Below are the code and all the weights of a small trained network. Each question names an input and a class and asks about switching units off, where a switched-off unit gives its printed mean instead of its output.

import numpy as np


def w(rows, s, z=0):
    codes = np.array(rows[::2]) - 128.0
    scale = np.full(codes.shape[1], s)
    scale[-1] = z or s
    return codes * scale


def norm(h):
    return h / np.sqrt((h * h).mean(-1, keepdims=True) + 1e-5)


def f(y):
    return np.maximum(y, 0)


def log_softmax(a):
    a = a - a.max(-1, keepdims=True)
    return a - np.log(np.exp(a).sum(-1, keepdims=True))


def net(x, mask):
    res = np.array(x, float).reshape(1, 2) / 4 @ E
    u = 0
    for l in range(3):
        y = f(norm(res) @ A[l][:, :-1].T + A[l][:, -1])
        res = res + np.where(mask[u : u + 5], y, B[l][:, -1]) @ B[l][:, :-1]
        u += 5
    return log_softmax(norm(res)[-1] @ U[:, :-1].T + U[:, -1])


A, B = {}, {}
E = w([
[176,166,136,121,154,207,106,6,141,125,31],'x0',
[149,107,160,77,70,91,185,51,173,121,188],'x1',
],0.0027)
A[0] = w([
[198,232,104,127,202,248,38,77,93,138,25,246],'0.n1',
[111,114,142,15,56,57,181,121,159,121,145,14],'0.n2',
[102,139,127,138,167,92,108,95,135,94,147,106],'0.n3',
[15,12,73,165,148,50,156,248,56,160,179,204],'0.n4',
[192,179,189,46,76,161,170,74,212,233,177,2],'0.n5',
],0.0013,0.0016)
B[0] = w([
[12,127,226,89,145,3,205,178,185,140,212,253],'0.n1',
[142,229,211,117,120,178,101,109,229,170,40,148],'0.n2',
[147,78,181,167,131,161,126,128,140,127,138,128],'0.n3',
[126,218,247,76,163,135,182,41,228,119,115,227],'0.n4',
[146,134,214,250,76,113,178,244,169,122,207,150],'0.n5',
],0.0018,0.0037)
A[1] = w([
[184,146,120,124,171,255,90,78,134,87,29,60],'1.n1',
[100,130,186,102,131,91,169,138,187,122,154,214],'1.n2',
[104,148,150,162,198,145,73,167,140,151,91,28],'1.n3',
[183,168,184,155,144,176,120,101,150,101,89,131],'1.n4',
[112,128,47,193,196,192,22,200,29,146,54,2],'1.n5',
],0.0036,0.00068)
B[1] = w([
[59,165,173,98,161,49,160,207,158,197,101,196],'1.n1',
[138,129,79,170,156,187,74,118,83,127,83,254],'1.n2',
[176,107,107,106,91,149,160,68,111,93,159,208],'1.n3',
[93,114,103,113,141,80,144,176,88,161,145,189],'1.n4',
[221,77,102,187,2,184,94,78,145,43,235,208],'1.n5',
],0.0039,0.0049)
A[2] = w([
[129,136,48,145,160,166,101,97,43,123,119,5],'2.n1',
[128,95,125,138,140,116,123,191,110,68,144,74],'2.n2',
[102,106,140,118,154,95,140,231,132,163,163,66],'2.n3',
[67,106,107,115,158,85,114,253,121,105,157,3],'2.n4',
[198,92,132,63,57,109,155,67,163,128,158,3],'2.n5',
],0.0039,0.00058)
B[2] = w([
[127,66,100,87,163,101,175,158,122,110,144,228],'2.n1',
[131,145,163,121,102,141,115,89,140,158,65,203],'2.n2',
[129,146,145,95,195,144,145,80,142,157,67,226],'2.n3',
[86,204,171,113,157,107,146,41,163,173,49,237],'2.n4',
[165,119,75,212,69,172,53,255,86,62,156,254],'2.n5',
],0.0043,0.0028)
U = w([
[165,126,118,159,65,152,107,141,126,84,161,137],'0',
[87,161,168,110,152,99,143,116,151,201,91,134],'1',
[124,57,84,93,192,131,165,137,85,118,125,114],'2',
[169,52,171,24,120,68,3,110,61,189,147,5],'3',
],0.017,0.021)

Each question gives the input, the list of numbers given to net, and the class t.
The units are the neurons (one row each of A and B). Each row of codes is followed by its name. A weight is (code - 128) times the scale printed after its matrix; where a second scale follows, it is the last column's (A, B and U).
mask holds one flag per neuron, layer by layer. A switched-off neuron (its flag False) gives its mean, the last column of its row in B, instead of its output. The means were averaged over made-up inputs and are rounded, as every weight is.
A unit's drop is (log p(t) with every unit on - log p(t) with that unit switched off) / (log p(t) with every unit on - log p(t) with every unit switched off).
The circuit of an input: a set's keep is (log p(t) with only the set's units on - log p(t) with every unit switched off) / (log p(t) with every unit on - log p(t) with every unit switched off). Starting from the 12 units with the biggest drops (on a tie, the unit counted first), units are removed one at a time, each time the one whose removal leaves the highest keep (on an exact tie, the one counted first), for as long as the keep stays at least 0.8.
circuit, biggest first: the units of the circuit, biggest drop first
top k neurons: the k neurons with the biggest drops, biggest first
top k neurons in layer l: the k neurons of layer l with the biggest drops, biggest first
drop when u is switched off: that unit's drop, to one decimal
input [-3,0], class 2: circuit, biggest first => [1.n1, 1.n5]
input [6,-8], class 0: top neuron => [1.n5]
input [5,-6], class 0: top 2 neurons => [1.n5, 0.n4]
input [-4,-2], class 1: top 2 neurons => [1.n5, 2.n4]
input [2,3], class 2: top 4 neurons => [1.n1, 1.n2, 1.n5, 1.n3]
input [6,-6], class 0: top 4 neurons => [1.n5, 0.n4, 1.n3, 1.n2]
input [5,-5], class 0: top 2 neurons => [1.n5, 0.n4]
input [-2,1], class 2: top 2 neurons => [1.n2, 1.n1]
input [-2,-2], class 2: top 2 neurons => [0.n4, 1.n1]
input [1,2], class 2: top 2 neurons => [1.n1, 1.n5]
input [-2,3], class 2: top 4 neurons => [1.n1, 1.n2, 1.n5, 0.n1]
input [1,0], class 2: top 2 neurons in layer 1 => [1.n2, 1.n1]
input [-4,1], class 1: top 2 neurons => [1.n5, 1.n3]
input [1,-1], class 2: top 2 neurons => [1.n2, 1.n1]
input [3,-3], class 2: top 2 neurons => [0.n1, 0.n4]
input [-4,-3], class 1: top 3 neurons => [0.n4, 1.n5, 2.n4]
input [-6,2], class 1: top neuron => [1.n5]
input [-6,-5], class 1: top 2 neurons in layer 2 => [2.n4, 2.n5]
input [-5,1], class 1: drop when 1.n5 is switched off => 0.6
input [3,-2], class 2: drop when 0.n1 is switched off => 3.0
input [6,-7], class 0: drop when 0.n4 is switched off => 3.3
input [-8,0], class 1: drop when 2.n2 is switched off => 0.0
